Below are the code and all the weights of a small trained network. Each question names an input and a target symbol and asks about switching units off, where a switched-off unit gives its printed mean instead of its output.

import numpy as np


def w(rows, s, z=0):
    codes = np.array(rows[::2]) - 128.0
    scale = np.full(codes.shape[1], s)
    scale[-1] = z or s
    return codes * scale


def f(y):
    return y / 2 * (1 + np.tanh(0.7978845608 * (y + 0.044715 * y**3)))


def softmax(a):
    e = np.exp(a - a.max(-1, keepdims=True))
    return e / e.sum(-1, keepdims=True)


def log_softmax(a):
    a = a - a.max(-1, keepdims=True)
    return a - np.log(np.exp(a).sum(-1, keepdims=True))


def net(x, mask):
    ids = ['Λαγδζημσψ'.index(c) for c in x.split()]
    T = len(ids)
    res = E[ids] + P[:T]
    q, k, v = (res @ M[0].T for M in (Q, K, V))
    z = softmax(np.where(np.tri(T) > 0, q @ k.T / 2**0.5, -1e9)) @ v
    res = res + np.where(mask[0], z, O[0][:, -1]) @ O[0][:, :-1]
    y = f(res @ A[0][:, :-1].T + A[0][:, -1])
    res = res + np.where(mask[1:13], y, B[0][:, -1]) @ B[0][:, :-1]
    return log_softmax(res[-1] @ U[:, :-1].T + U[:, -1])


Q, K, V, O, A, B = {}, {}, {}, {}, {}, {}
E = w([
[171,87,104,141,39,129,118,96,71,142,175],'Λ',
[117,103,132,84,43,148,158,120,63,170,151],'α',
[142,119,138,123,105,158,96,116,42,171,190],'γ',
[154,175,128,101,66,164,94,114,70,155,116],'δ',
[122,65,110,168,115,250,169,127,134,174,45],'ζ',
[88,127,112,115,107,135,64,217,114,134,87],'η',
[70,136,133,156,153,199,124,179,133,77,198],'μ',
[144,144,184,144,130,121,139,53,72,79,131],'σ',
[65,105,126,131,168,83,93,94,121,91,79],'ψ',
],0.016)
P = w([
[130,7,24,92,100,115,103,106,16,105,151],'0',
[112,138,68,80,79,165,141,174,19,95,95],'1',
[101,150,88,86,57,167,129,155,48,92,91],'2',
[92,147,110,118,68,147,112,136,60,112,89],'3',
[86,144,143,126,63,147,111,124,87,124,96],'4',
[86,131,155,143,53,138,102,103,121,135,99],'5',
[81,124,185,159,55,137,93,96,142,152,107],'6',
[79,116,214,163,47,130,87,89,168,163,104],'7',
[86,107,231,172,44,139,77,73,183,170,112],'8',
[86,109,253,177,45,127,72,60,215,189,105],'9',
],0.0063)
Q[0] = w([
[63,110,130,200,30,198,85,215,55,144,73],'H0',
[128,141,39,149,225,133,155,233,251,136,111],'H0',
],0.012)
K[0] = w([
[122,162,248,157,132,74,106,120,251,140,151],'H0',
[124,179,69,44,102,19,92,160,7,61,254],'H0',
],0.009)
V[0] = w([
[191,92,87,89,31,188,157,145,85,254,199],'H0',
[220,187,183,182,112,143,203,54,92,97,210],'H0',
],0.0079)
O[0] = w([
[151,149,76,251,144,74,181,75,71,202,254,202],'H0',
[45,94,138,198,89,98,114,171,21,39,165,1],'H0',
],0.0073,0.0065)
A[0] = w([
[125,154,131,250,151,29,107,145,89,138,159,71],'N0',
[112,131,163,212,205,89,218,90,130,50,186,16],'N1',
[136,9,61,204,151,40,172,113,143,73,92,2],'N2',
[117,136,116,117,141,126,137,160,110,149,46,42],'N3',
[114,167,118,165,247,183,168,121,207,127,213,47],'N4',
[31,106,170,137,114,170,133,173,80,1,116,141],'N5',
[176,183,175,152,250,34,27,86,114,85,190,117],'N6',
[98,136,113,234,122,103,195,118,97,206,167,108],'N7',
[115,75,109,200,146,108,38,200,140,95,201,70],'N8',
[182,183,126,82,66,128,133,49,120,139,80,83],'N9',
[133,62,103,157,203,51,201,67,165,141,147,131],'N10',
[60,159,103,168,85,37,88,142,132,121,137,27],'N11',
],0.0084,0.0066)
B[0] = w([
[166,130,107,99,176,165,106,135,122,74,229,183],'N0',
[139,98,189,212,206,160,156,186,143,158,66,141],'N1',
[78,207,73,125,51,215,70,150,173,211,162,130],'N2',
[111,56,130,135,141,159,172,94,107,97,161,141],'N3',
[125,122,154,132,87,250,158,169,107,124,212,131],'N4',
[169,187,116,153,118,106,111,115,159,109,106,197],'N5',
[79,172,160,82,165,106,105,76,87,135,82,145],'N6',
[140,140,149,83,118,108,176,111,173,121,115,254],'N7',
[94,196,157,194,128,107,206,139,117,144,64,141],'N8',
[148,113,129,179,148,140,105,176,153,127,111,192],'N9',
[73,81,154,167,80,109,57,195,137,53,48,162],'N10',
[233,252,203,54,176,95,67,87,150,130,169,126],'N11',
],0.011,0.0096)
U = w([
[183,47,95,183,117,61,122,190,180,41,167,74],'Λ',
[94,151,124,111,76,67,244,94,132,149,75,74],'α',
[124,167,123,38,115,178,117,46,98,97,178,85],'γ',
[183,163,74,181,189,73,113,136,172,233,106,115],'δ',
[29,69,95,222,71,239,154,161,44,140,159,254],'ζ',
[129,181,153,3,120,108,101,176,213,68,84,114],'η',
[83,195,134,153,110,179,118,139,203,88,164,5],'μ',
[153,114,212,137,177,103,186,202,85,104,122,103],'σ',
[97,143,129,188,94,49,81,108,45,121,77,204],'ψ',
],0.0068,0.0067)

Each question gives the input, a string of symbols that net reads in full, and the target symbol t.
The units are the heads (2 rows each of Q, K, V and O) and the neurons (one row each of A and B). Each row of codes is followed by its name. A weight is (code - 128) times the scale printed after its matrix; where a second scale follows, it is the last column's (O, A, B and U).
mask holds one flag per unit, heads first, then neurons. A switched-off unit (its flag False) gives its mean, the last column of its rows in O or B, instead of its output. The means were averaged over made-up inputs and are rounded, as every weight is.
A unit's drop is (log p(t) with every unit on - log p(t) with that unit switched off) / (log p(t) with every unit on - log p(t) with every unit switched off).
The circuit of an input: a set's keep is (log p(t) with only the set's units on - log p(t) with every unit switched off) / (log p(t) with every unit on - log p(t) with every unit switched off). Starting from the 12 units with the biggest drops (on a tie, the unit counted first), units are removed one at a time, each time the one whose removal leaves the highest keep (on an exact tie, the one counted first), for as long as the keep stays at least 0.8.
circuit, biggest first: the units of the circuit, biggest drop first
unit that matters most: the unit with the biggest drop
k most important neurons: the k neurons with the biggest drops, biggest first
drop when u is switched off: that unit's drop, to one decimal
input μ η ζ Λ, target Λ: 3 most important neurons -> [N10 N0 N6]
input η σ η σ μ, target ψ: circuit, biggest first -> [H0 N5 N7 N0]
input Λ γ δ Λ, target γ: 3 most important neurons -> [N0 N7 N11]
input ψ Λ σ γ, target ψ: circuit, biggest first -> [H0 N5 N0]
input γ ψ σ η ζ δ ψ α δ ψ, target ψ: 3 most important neurons -> [N10 N6 N7]
input μ σ α ψ η η σ α, target ψ: circuit, biggest first -> [H0 N5 N7]
input ζ σ ζ ζ μ ζ ψ μ, target η: most important neuron -> [N5]
input γ η η δ μ ψ μ δ δ, target ζ: 2 most important neurons -> [N7 N5]
input Λ μ Λ, target ζ: circuit, biggest first -> [N7 H0]
input γ σ δ, target ψ: 2 most important neurons -> [N5 N7]
input Λ σ μ, target ψ: circuit, biggest first -> [H0 N5 N7 N8]
input ζ ζ η α ζ γ γ, target γ: 3 most important neurons -> [N0 N7 N1]
input ψ η ψ δ δ α δ γ, target γ: circuit, biggest first -> [N0 H0 N7 N9]
input Λ σ Λ, target ψ: 3 most important neurons -> [N5 N7 N8]
input Λ δ γ α δ η σ η, target ψ: unit that matters most -> N7
input σ γ δ Λ μ δ, target ζ: circuit, biggest first -> [N7 H0 N5]
input δ Λ γ Λ Λ σ γ γ, target ψ: circuit, biggest first -> [H0 N5]
input γ Λ σ η η, target ζ: 2 most important neurons -> [N7 N3]
input ψ ψ ζ δ α α ζ, target α: circuit, biggest first -> [N7 H0 N0]
input ζ μ ψ δ Λ ψ ψ ψ η ζ, target η: circuit, biggest first -> [H0]
input η η μ η ζ μ α, target α: 2 most important neurons -> [N7 N0]
input ζ η δ μ α, target α: drop when H0 is switched off -> 1.1
input δ η ψ Λ ζ η μ ψ δ, target δ: drop when N9 is switched off -> 0.3
